Here is a tiny trained network, its code and every weight. The questions are about switching its units off for an input and a class, where a switched-off unit gives its printed mean instead of its output.

import numpy as np


def w(rows, s, z=0):
    codes = np.array(rows[::2]) - 128.0
    scale = np.full(codes.shape[1], s)
    scale[-1] = z or s
    return codes * scale


def f(y):
    return y / 2 * (1 + np.tanh(0.7978845608 * (y + 0.044715 * y**3)))


def log_softmax(a):
    a = a - a.max(-1, keepdims=True)
    return a - np.log(np.exp(a).sum(-1, keepdims=True))


def net(x, mask):
    res = np.array(x, float).reshape(1, 4) / 4 @ E
    y = f(res @ A[0][:, :-1].T + A[0][:, -1])
    res = res + np.where(mask, y, B[0][:, -1]) @ B[0][:, :-1]
    return log_softmax(res[-1] @ U[:, :-1].T + U[:, -1])


A, B = {}, {}
E = w([
[135,142,131,4,158,249,211,168,192,102],'x0',
[157,129,196,231,202,149,195,114,134,148],'x1',
[217,61,176,58,97,140,232,97,136,152],'x2',
[27,131,153,75,189,139,255,235,40,83],'x3',
],0.0077)
A[0] = w([
[212,66,158,67,95,141,170,76,127,148,115],'neuron 1',
[139,183,182,144,169,180,196,168,139,137,169],'neuron 2',
[179,2,233,136,103,180,179,69,182,139,206],'neuron 3',
[113,118,174,132,221,187,214,170,145,134,126],'neuron 4',
[91,145,74,98,173,142,136,174,94,130,74],'neuron 5',
[183,84,161,127,93,165,142,82,129,118,66],'neuron 6',
[126,112,110,147,163,113,127,171,143,134,101],'neuron 7',
[121,127,206,153,148,104,136,134,81,176,246],'neuron 8',
[155,146,148,163,128,102,179,156,35,176,255],'neuron 9',
[86,130,66,48,108,147,142,183,102,78,139],'neuron 10',
],0.0085,0.0039)
B[0] = w([
[13,76,226,170,63,69,71,199,131,133,213],'neuron 1',
[174,191,68,113,196,198,71,89,208,144,216],'neuron 2',
[6,124,179,212,58,92,77,210,141,176,254],'neuron 3',
[205,221,59,81,118,253,133,98,221,154,242],'neuron 4',
[74,140,142,172,152,114,175,155,142,89,177],'neuron 5',
[130,78,195,227,91,80,169,161,86,152,166],'neuron 6',
[95,89,168,125,81,177,123,148,146,97,132],'neuron 7',
[61,157,159,171,58,88,112,153,110,170,202],'neuron 8',
[52,119,127,185,156,90,99,158,128,136,211],'neuron 9',
[72,176,204,86,154,38,129,185,59,116,219],'neuron 10',
],0.0067,0.0085)
U = w([
[156,51,139,132,152,205,205,84,86,97,44],'0',
[139,191,43,171,111,179,2,130,218,152,254],'1',
[149,174,95,97,169,183,250,137,153,80,16],'2',
[82,105,205,168,127,57,164,184,84,117,166],'3',
],0.008,0.0035)

Each question gives the input, the list of numbers given to net, and the class t.
The units are the neurons (one row each of A and B). Each row of codes is followed by its name. A weight is (code - 128) times the scale printed after its matrix; where a second scale follows, it is the last column's (A, B and U).
mask holds one flag per neuron, in row order. A switched-off neuron (its flag False) gives its mean, the last column of its row in B, instead of its output. The means were averaged over made-up inputs and are rounded, as every weight is.
A unit's drop is (log p(t) with every unit on - log p(t) with that unit switched off) / (log p(t) with every unit on - log p(t) with every unit switched off).
The circuit of an input: a set's keep is (log p(t) with only the set's units on - log p(t) with every unit switched off) / (log p(t) with every unit on - log p(t) with every unit switched off). Starting from all 10 units, units are removed one at a time, each time the one whose removal leaves the highest keep (on an exact tie, the one counted first), for as long as the keep stays at least 0.8.
units of the circuit, in order: the units of the circuit, biggest drop first
unit that matters most: the unit with the biggest drop
top k neurons: the k neurons with the biggest drops, biggest first
drop when u is switched off: that unit's drop, to one decimal
input [3,0,2,-8], class 3: units of the circuit, in order -> neuron 4; neuron 2
input [4,0,4,3], class 1: top 3 neurons -> neuron 4; neuron 2; neuron 3
input [2,8,-7,5], class 1: top neuron -> neuron 2
input [4,3,4,1], class 1: top 2 neurons -> neuron 4; neuron 2
input [-3,1,0,8], class 2: units of the circuit, in order -> neuron 4; neuron 3
input [-3,-5,-8,3], class 3: top 3 neurons -> neuron 4; neuron 2; neuron 10
input [4,-6,3,7], class 2: top 2 neurons -> neuron 4; neuron 3
input [4,3,-5,3], class 2: top 3 neurons -> neuron 3; neuron 1; neuron 5
input [2,1,-6,8], class 2: units of the circuit, in order -> neuron 4; neuron 3
input [4,1,-2,1], class 2: units of the circuit, in order -> neuron 3; neuron 1
input [-2,8,6,5], class 1: units of the circuit, in order -> neuron 4; neuron 2
input [-1,5,5,3], class 1: top 3 neurons -> neuron 4; neuron 2; neuron 10
input [3,3,-6,4], class 1: top 2 neurons -> neuron 2; neuron 4
input [7,-5,-6,7], class 2: unit that matters most -> neuron 4
input [5,7,-3,8], class 2: top 2 neurons -> neuron 3; neuron 5
input [-5,6,5,-6], class 3: drop when neuron 9 is switched off -> 0.0
input [1,3,2,2], class 1: drop when neuron 4 is switched off -> 0.1
input [0,-5,5,-5], class 3: drop when neuron 1 is switched off -> 0.1
